arr = [[150, 157, 129, 69, 128, 101, 175, 72, 81, 87], [142, 134, 123, 47, 158, 150, 193, 52, 85, 106], [112, 186, 101, 55, 193, 129, 206, 45, 73, 93], [94, 192, 96, 84, 172, 99, 182, 70, 76, 92], [150, 152, 110, 48, 171, 153, 185, 53, 93, 93]]
The largest entry is 206
The entry just left of the largest entry: 129
Find the entry just right of 45.
Answer: 73
The entry just right of 48: 171
Find the entry just left of 152.
Answer: 150
The entry just left of 157: 150

Read these off the grid that follows.
1) Give the third entry, reading row by row.
2) Give the last entry of the smallest entry's row.
3) Give the bottom entry of the column that holds the smallest entry.
4) Give the second entry from the end, reading row by row.
5) Give the entry directly above the smallest entry.
6) Give the 1st entry in reading order.
7) Give the largest entry in the last row.
8) Give the smallest entry in the first row.
[[-0.14 -0.39 -0.11  2.41 -3.84  2.24  0.88]
 [-5.63 -0.51 -2.41 -5.32  2.65  2.00 -2.64]
 [ 0.75 -3.89  3.63 -0.33  0.79  0.17  1.85]
 [-8.55  3.16 -4.92 -3.94  5.41  0.07 -1.54]]
1) -0.11
2) -1.54
3) -8.55
4) 0.07
5) 0.75
6) -0.14
7) 5.41
8) -3.84

x =
[[60 76 71 69 65 65 60 63 71 59]
 [62 65 63 61 67 65 67 63 63 63]
 [66 61 62 62 65 65 67 64 63 65]
 [64 70 69 69 63 65 61 66 69 64]
 [21 93 63 33 96 70 78 38 65 22]
 [23 89 61 32 95 70 80 38 63 23]
 [21 95 65 34 95 69 77 37 65 22]
 [21 94 64 34 95 70 77 37 65 21]
 [57 72 66 62 69 65 65 60 67 57]
 [57 73 67 63 68 65 64 61 68 58]
 [66 61 63 64 64 64 66 65 63 66]
 [59 77 71 69 65 65 59 63 72 60]
 [59 72 68 63 68 65 64 62 67 59]
 [59 72 68 65 67 65 63 62 68 59]
 [63 66 65 64 66 65 65 63 64 63]
 [55 74 67 61 70 65 65 60 67 55]]
The entry directly above the largest entry -> 63
Give the smallest entry in the last column.
Answer: 21
Give the last entry, reading row by row.
Answer: 55
Give the second entry, reading row by row.
Answer: 76
Give the 5th entry, reading row by row.
Answer: 65
Give the entry just right of 80.
Answer: 38
The entry in the top-right corner: 59
The third entry on the diagonal from the top-right corner is 64
Give the second entry from the end, reading row by row.
Answer: 67
The entry in the bottom-left corner -> 55
Give the entry in the top-left corner.
Answer: 60
Give the first entry of the largest entry's row.
Answer: 21
Give the largest entry.
Answer: 96
Give the entry just right of the largest entry.
Answer: 70
The entry directly below the largest entry: 95
The third entry from the end, reading row by row: 60
The fifth-last entry, reading row by row -> 65

A =
[[751 267  62 635 586 675]
 [636  33 311 389 398 675]]
The entry in the bottom-right corner is 675
The entry just left of the smallest entry -> 636
The minimum: 33
The entry just left of 389 -> 311
Report the entry just right of 267.
62

W =
[[18, 47, 48, 103, 24, 28, 232, 31, 35],
 [13, 38, 14, 26, 55, 59, 12, 18, 33],
 [9, 75, 61, 81, 44, 151, 35, 53, 23],
 [40, 68, 26, 66, 39, 67, 9, 45, 44]]
The second entry on the diagonal from the top-right corner -> 18
Report the entry just left of 12.
A: 59
Report the entry just left of 151.
A: 44
Report the top entry of the column that holds the largest entry.
A: 232
Report the last entry, reading row by row.
A: 44
Report the second entry from the end, reading row by row.
A: 45
The entry just right of 24 -> 28
Report the entry just left of 23.
A: 53
Report the entry directly below 75.
A: 68
The entry in the bottom-left corner -> 40
The fourth entry from the end, reading row by row is 67
The entry just right of 68: 26
The entry just left of 103 is 48
The second entry in reading order -> 47
Report the entry just right of the largest entry.
A: 31
Report the entry directly above 23.
A: 33
The entry directly above 13: 18
The second largest entry -> 151

array([[0, 7, 6, 4, 2, 1, 5, 5, 6, 2, 3, 2, 1],
       [6, 1, 2, 3, 4, 5, 2, 2, 1, 5, 4, 5, 5],
       [6, 0, 1, 2, 4, 6, 2, 3, 1, 5, 4, 5, 6],
       [1, 7, 5, 4, 2, 1, 4, 6, 6, 2, 3, 2, 1],
       [6, 1, 0, 2, 4, 6, 2, 3, 1, 4, 4, 4, 6],
       [0, 7, 5, 5, 2, 1, 5, 4, 6, 2, 2, 2, 0],
       [1, 6, 5, 4, 3, 2, 5, 5, 6, 2, 3, 2, 2],
       [6, 1, 1, 3, 4, 6, 3, 2, 1, 5, 4, 5, 6],
       [6, 2, 1, 2, 4, 6, 2, 3, 2, 4, 3, 5, 5],
       [0, 6, 5, 5, 2, 0, 5, 4, 6, 2, 3, 2, 1]])
Rows and columns are numbered from 0.
Give the entry at row 2, column 0.
6
The entry in row 1 and column 0 is 6
Give the entry at row 1, column 1.
1
The entry at row 0, column 1 -> 7
Give the top-right entry.
1
The entry in row 0 and column 0: 0
The entry in the bottom-left corner: 0
The entry in row 2 and column 2: 1
The bottom-right entry is 1
The entry at row 0, column 2 is 6

Questions about the matrix below.
1) Read off the entry just right of the largest entry.
2) Read off the entry just left of 7.00.
3) Read off the largest entry.
4) Read off the entry just right of -8.44.
5) Read off the entry just left of -7.86.
6) Read off the entry just right of 4.03.
[[-0.54  7.41  7.84  7.00  1.90  2.92  1.38  3.79 -7.39  6.49 -4.98  1.60
  -8.05 -7.74  0.78  1.97]
 [-4.04 -0.73 -6.63  8.24  2.57 -4.46  4.03  5.26  4.22  3.42 -8.44 -0.99
  -7.27  1.33  0.99 -3.83]
 [-5.40 -5.10  3.27  0.98 -8.37  4.84  5.02 -7.86 -3.85 -7.01 -4.85 -0.77
   8.58 -5.51 -3.66 -2.67]]
1) -5.51
2) 7.84
3) 8.58
4) -0.99
5) 5.02
6) 5.26
